Here is a tiny trained network, its code and every weight. The questions are about switching its units off for an input and a class, where a switched-off unit gives its printed mean instead of its output.

import numpy as np


def w(rows, s, z=0):
    codes = np.array(rows[::2]) - 128.0
    scale = np.full(codes.shape[1], s)
    scale[-1] = z or s
    return codes * scale


def norm(h):
    return h / np.sqrt((h * h).mean(-1, keepdims=True) + 1e-5)


def f(y):
    return y / 2 * (1 + np.tanh(0.7978845608 * (y + 0.044715 * y**3)))


def log_softmax(a):
    a = a - a.max(-1, keepdims=True)
    return a - np.log(np.exp(a).sum(-1, keepdims=True))


def net(x, mask):
    res = np.array(x, float).reshape(1, 8) / 4 @ E
    u = 0
    for l in range(2):
        y = f(norm(res) @ A[l][:, :-1].T + A[l][:, -1])
        res = res + np.where(mask[u : u + 7], y, B[l][:, -1]) @ B[l][:, :-1]
        u += 7
    return log_softmax(norm(res)[-1] @ U[:, :-1].T + U[:, -1])


A, B = {}, {}
E = w([
[140,133,125,118,128,142,134,128,139,127,136],'x0',
[98,88,143,140,136,130,187,94,227,145,96],'x1',
[131,119,119,128,118,134,152,115,110,139,131],'x2',
[157,34,10,117,179,111,120,169,172,120,138],'x3',
[128,127,133,132,135,131,126,129,125,127,123],'x4',
[139,132,130,130,138,141,128,127,135,123,131],'x5',
[119,124,128,134,123,113,130,127,117,130,131],'x6',
[195,175,116,146,130,54,212,152,131,69,61],'x7',
],0.011)
A[0] = w([
[167,135,108,93,167,162,73,89,134,182,152,236],'0.n1',
[35,107,127,142,65,140,90,28,199,118,173,105],'0.n2',
[130,32,33,136,183,119,140,194,149,106,138,148],'0.n3',
[55,23,68,84,193,182,51,89,137,169,183,88],'0.n4',
[56,47,181,159,146,130,206,67,255,134,95,255],'0.n5',
[109,61,30,130,191,148,60,124,148,170,166,32],'0.n6',
[52,125,190,126,119,194,64,88,136,216,199,193],'0.n7',
],0.0081,0.004)
B[0] = w([
[41,104,178,158,127,38,62,159,62,152,164,178],'0.n1',
[127,135,104,165,193,235,118,76,98,101,103,183],'0.n2',
[231,144,63,149,152,131,32,155,166,212,134,219],'0.n3',
[101,148,230,219,68,153,125,146,128,79,165,232],'0.n4',
[103,85,146,76,157,110,161,78,224,130,135,245],'0.n5',
[92,143,116,158,24,136,255,165,142,107,82,199],'0.n6',
[229,91,46,39,227,113,138,70,85,165,120,233],'0.n7',
],0.0092,0.012)
A[1] = w([
[39,96,126,216,50,175,133,202,106,105,187,81],'1.n1',
[89,183,216,81,179,138,197,68,144,74,124,174],'1.n2',
[108,184,199,193,36,172,148,180,81,50,98,174],'1.n3',
[57,140,184,223,64,162,189,78,212,87,145,2],'1.n4',
[46,160,150,174,163,119,140,72,71,35,199,79],'1.n5',
[84,215,164,28,192,127,177,138,13,63,115,159],'1.n6',
[230,184,98,187,109,199,103,181,2,121,108,211],'1.n7',
],0.0079,0.0033)
B[1] = w([
[40,85,190,141,76,88,138,162,138,106,175,180],'1.n1',
[84,146,135,132,91,82,127,127,91,68,124,206],'1.n2',
[137,79,109,32,89,151,163,142,166,54,96,187],'1.n3',
[114,177,122,251,78,202,116,135,125,185,167,175],'1.n4',
[189,130,154,88,156,78,111,131,173,160,68,147],'1.n5',
[134,72,171,126,118,180,113,131,191,197,105,192],'1.n6',
[124,195,82,114,121,88,115,184,60,119,139,247],'1.n7',
],0.014,0.011)
U = w([
[178,136,173,82,174,116,42,137,16,229,143,247],'0',
[89,82,190,70,229,189,154,4,119,113,123,213],'1',
[151,173,134,15,49,124,151,193,115,89,53,14],'2',
[48,192,201,183,46,101,204,71,179,63,96,60],'3',
[52,119,157,174,42,60,94,221,54,69,210,229],'4',
[83,63,162,254,97,240,122,121,196,212,198,2],'5',
[194,235,4,169,180,87,84,190,68,116,156,109],'6',
[210,71,72,118,194,67,169,132,245,149,74,144],'7',
],0.017,0.00068)

Each question gives the input, the list of numbers given to net, and the class t.
The units are the neurons (one row each of A and B). Each row of codes is followed by its name. A weight is (code - 128) times the scale printed after its matrix; where a second scale follows, it is the last column's (A, B and U).
mask holds one flag per neuron, layer by layer. A switched-off neuron (its flag False) gives its mean, the last column of its row in B, instead of its output. The means were averaged over made-up inputs and are rounded, as every weight is.
A unit's drop is (log p(t) with every unit on - log p(t) with that unit switched off) / (log p(t) with every unit on - log p(t) with every unit switched off).
The circuit of an input: a set's keep is (log p(t) with only the set's units on - log p(t) with every unit switched off) / (log p(t) with every unit on - log p(t) with every unit switched off). Starting from the 12 units with the biggest drops (on a tie, the unit counted first), units are removed one at a time, each time the one whose removal leaves the highest keep (on an exact tie, the one counted first), for as long as the keep stays at least 0.8.
units of the circuit, in order: the units of the circuit, biggest drop first
k most important neurons: the k neurons with the biggest drops, biggest first
k most important neurons of layer l: the k neurons of layer l with the biggest drops, biggest first
drop of u: that unit's drop, to one decimal
input [-8,0,7,6,-1,3,4,7], class 6: units of the circuit, in order	(0.n5)
input [8,-6,-6,-5,8,0,7,1], class 2: 2 most important neurons	(0.n3 0.n7)
input [-2,-1,-8,0,7,4,4,-8], class 0: 3 most important neurons	(0.n7 0.n5 1.n5)
input [-2,-3,-7,7,-4,4,0,-7], class 4: 2 most important neurons of layer 0	(0.n4 0.n5)
input [-6,-1,1,5,-1,8,-4,-6], class 4: 2 most important neurons of layer 0	(0.n4 0.n5)
input [8,1,0,-5,-7,-1,2,-6], class 1: 2 most important neurons	(0.n3 1.n7)
input [3,4,8,7,-4,-1,-3,0], class 5: 3 most important neurons	(0.n7 0.n4 0.n6)
input [3,-1,5,2,7,2,-3,-6], class 4: 3 most important neurons	(0.n4 0.n6 0.n5)
input [-1,-1,-2,-7,-8,-3,-2,0], class 0: 2 most important neurons of layer 1	(1.n6 1.n3)
input [-5,0,2,6,-5,-5,2,-8], class 4: 2 most important neurons of layer 1	(1.n1 1.n6)
input [-2,-1,-8,8,4,1,0,5], class 6: 2 most important neurons	(0.n5 0.n3)
input [-7,7,-6,2,1,8,2,-1], class 5: 2 most important neurons	(0.n7 1.n4)
input [4,-3,6,0,3,-5,-5,2], class 2: 3 most important neurons of layer 0	(0.n3 0.n7 0.n5)
input [-2,8,-2,-6,1,0,-8,-7], class 1: units of the circuit, in order	(0.n7)
input [2,-8,6,0,4,-8,-2,-5], class 0: 2 most important neurons	(0.n7 0.n3)
input [-1,0,-3,-4,-5,-6,-5,-4], class 0: 2 most important neurons	(0.n5 1.n3)
input [0,-3,8,-4,-3,-5,-2,3], class 2: 3 most important neurons	(0.n5 0.n7 0.n3)
input [5,-4,6,-1,-1,4,2,-4], class 0: 2 most important neurons	(0.n7 0.n3)
input [5,-7,3,-6,-4,-7,-7,3], class 2: 2 most important neurons of layer 0	(0.n7 0.n3)
input [-1,6,5,4,-7,-3,7,-1], class 5: drop of 0.n7	0.2
input [6,-7,-8,-8,-2,-7,5,1], class 2: drop of 0.n3	0.8
